Here is a tiny trained network, its code and every weight. The questions are about switching its units off for an input and a class, where a switched-off unit gives its printed mean instead of its output.

import numpy as np


def w(rows, s, z=0):
    codes = np.array(rows[::2]) - 128.0
    scale = np.full(codes.shape[1], s)
    scale[-1] = z or s
    return codes * scale


def f(y):
    return np.maximum(y, 0)


def log_softmax(a):
    a = a - a.max(-1, keepdims=True)
    return a - np.log(np.exp(a).sum(-1, keepdims=True))


def net(x, mask):
    res = np.array(x, float).reshape(1, 3) / 4 @ E
    y = f(res @ A[0][:, :-1].T + A[0][:, -1])
    res = res + np.where(mask, y, B[0][:, -1]) @ B[0][:, :-1]
    return log_softmax(res[-1] @ U[:, :-1].T + U[:, -1])


A, B = {}, {}
E = w([
[254,136,98,38,212,91,120],'x0',
[132,69,102,211,147,66,14],'x1',
[100,83,54,169,175,231,187],'x2',
],0.0095)
A[0] = w([
[105,57,22,131,202,213,152,97],'N1',
[136,163,85,34,215,127,54,105],'N2',
[161,127,61,135,188,124,152,141],'N3',
[158,89,175,170,141,76,90,121],'N4',
[99,146,131,187,167,203,128,136],'N5',
[97,124,190,86,2,25,108,121],'N6',
[185,95,138,111,167,116,133,106],'N7',
[161,112,160,85,130,166,81,224],'N8',
[148,83,45,179,142,168,70,124],'N9',
[19,166,122,189,47,158,162,128],'N10',
[147,225,119,75,101,181,177,114],'N11',
[170,103,96,108,165,89,181,249],'N12',
[135,160,108,138,125,150,245,146],'N13',
[175,201,245,134,77,60,79,111],'N14',
[138,181,241,80,103,108,64,107],'N15',
[138,33,82,171,138,101,85,93],'N16',
[156,151,112,70,137,76,117,154],'N17',
[196,170,38,68,157,175,126,124],'N18',
[141,108,100,88,186,156,107,103],'N19',
[142,44,71,136,125,170,168,108],'N20',
[97,166,191,60,141,147,165,122],'N21',
[116,157,158,39,126,196,168,122],'N22',
[148,101,83,161,182,71,107,144],'N23',
[156,91,95,118,166,78,136,99],'N24',
[106,101,79,181,164,211,172,99],'N25',
[183,80,102,83,142,130,158,106],'N26',
[95,144,66,172,196,117,61,180],'N27',
[153,227,74,102,163,104,121,132],'N28',
[171,87,145,183,86,92,105,121],'N29',
[171,138,124,152,189,194,122,108],'N30',
[113,116,110,138,148,104,89,97],'N31',
[94,164,208,230,30,111,127,105],'N32',
[84,136,80,173,80,188,120,97],'N33',
[98,134,80,174,39,151,151,124],'N34',
[103,102,112,157,157,56,51,119],'N35',
[167,131,64,51,182,130,114,131],'N36',
],0.0094,0.011)
B[0] = w([
[200,153,113,19,186,110,217,216],'N1',
[120,124,46,154,46,74,116,193],'N2',
[132,74,101,111,78,102,122,184],'N3',
[148,148,154,163,219,149,76,186],'N4',
[173,59,95,103,136,106,136,185],'N5',
[227,76,74,109,145,120,179,222],'N6',
[116,133,70,149,61,108,59,165],'N7',
[127,76,171,150,110,149,154,217],'N8',
[147,165,164,137,200,211,147,191],'N9',
[164,97,92,192,98,106,79,236],'N10',
[160,182,155,203,149,174,82,194],'N11',
[109,56,185,134,78,161,133,246],'N12',
[143,140,178,177,168,190,95,202],'N13',
[227,88,86,37,175,136,161,221],'N14',
[224,115,111,26,193,135,205,196],'N15',
[151,217,139,158,144,210,55,184],'N16',
[152,76,109,163,110,111,115,194],'N17',
[142,133,125,141,91,108,100,202],'N18',
[145,132,65,109,81,117,121,160],'N19',
[238,104,95,60,137,124,143,177],'N20',
[163,198,173,253,178,208,17,179],'N21',
[128,218,214,179,158,184,71,196],'N22',
[149,156,185,176,116,145,95,192],'N23',
[97,155,78,152,83,134,47,160],'N24',
[187,97,40,107,180,152,145,198],'N25',
[123,129,76,142,97,130,73,169],'N26',
[141,127,206,201,158,207,106,214],'N27',
[133,138,113,153,55,157,113,178],'N28',
[165,138,139,130,146,197,84,177],'N29',
[142,108,36,109,145,124,151,161],'N30',
[140,195,107,139,163,158,101,150],'N31',
[134,118,74,131,70,101,69,217],'N32',
[165,117,68,144,108,72,110,179],'N33',
[124,112,90,122,56,111,102,188],'N34',
[159,175,165,159,140,186,75,205],'N35',
[128,139,119,145,64,123,112,202],'N36',
],0.0063,0.012)
U = w([
[145,242,184,167,166,169,90,85],'0',
[181,115,89,49,165,121,154,110],'1',
[122,121,80,154,6,99,94,84],'2',
[115,68,210,144,103,146,135,248],'3',
[41,169,146,64,145,79,129,88],'4',
[55,137,173,71,168,46,168,83],'5',
[76,190,140,78,159,64,147,85],'6',
[67,183,143,91,150,68,180,84],'7',
],0.013,0.012)

Each question gives the input, the list of numbers given to net, and the class t.
The units are the neurons (one row each of A and B). Each row of codes is followed by its name. A weight is (code - 128) times the scale printed after its matrix; where a second scale follows, it is the last column's (A, B and U).
mask holds one flag per neuron, in row order. A switched-off neuron (its flag False) gives its mean, the last column of its row in B, instead of its output. The means were averaged over made-up inputs and are rounded, as every weight is.
A unit's drop is (log p(t) with every unit on - log p(t) with that unit switched off) / (log p(t) with every unit on - log p(t) with every unit switched off).
The circuit of an input: a set's keep is (log p(t) with only the set's units on - log p(t) with every unit switched off) / (log p(t) with every unit on - log p(t) with every unit switched off). Starting from the 12 units with the biggest drops (on a tie, the unit counted first), units are removed one at a time, each time the one whose removal leaves the highest keep (on an exact tie, the one counted first), for as long as the keep stays at least 0.8.
circuit, biggest first: the units of the circuit, biggest drop first
k most important neurons: the k neurons with the biggest drops, biggest first
drop of u: that unit's drop, to one decimal
input [-1,5,6], class 1: circuit, biggest first : N1
input [-5,-2,-5], class 1: circuit, biggest first : N14; N6
input [-5,0,-5], class 1: circuit, biggest first : N14; N6
input [0,-6,6], class 0: 3 most important neurons : N22; N13; N11
input [8,-8,5], class 0: 2 most important neurons : N22; N11
input [-1,2,3], class 3: 3 most important neurons : N14; N15; N6
input [-8,-8,7], class 0: 4 most important neurons : N22; N13; N21; N11
input [5,-6,-4], class 0: 2 most important neurons : N21; N22
input [8,8,2], class 0: 3 most important neurons : N9; N16; N27
input [-6,-5,-8], class 1: 3 most important neurons : N15; N14; N6
input [6,4,-5], class 2: 2 most important neurons : N2; N1
input [-6,4,7], class 1: drop of N1 : 0.3
input [-2,5,7], class 1: drop of N1 : 0.2
input [-7,-5,0], class 2: most important neuron : N10
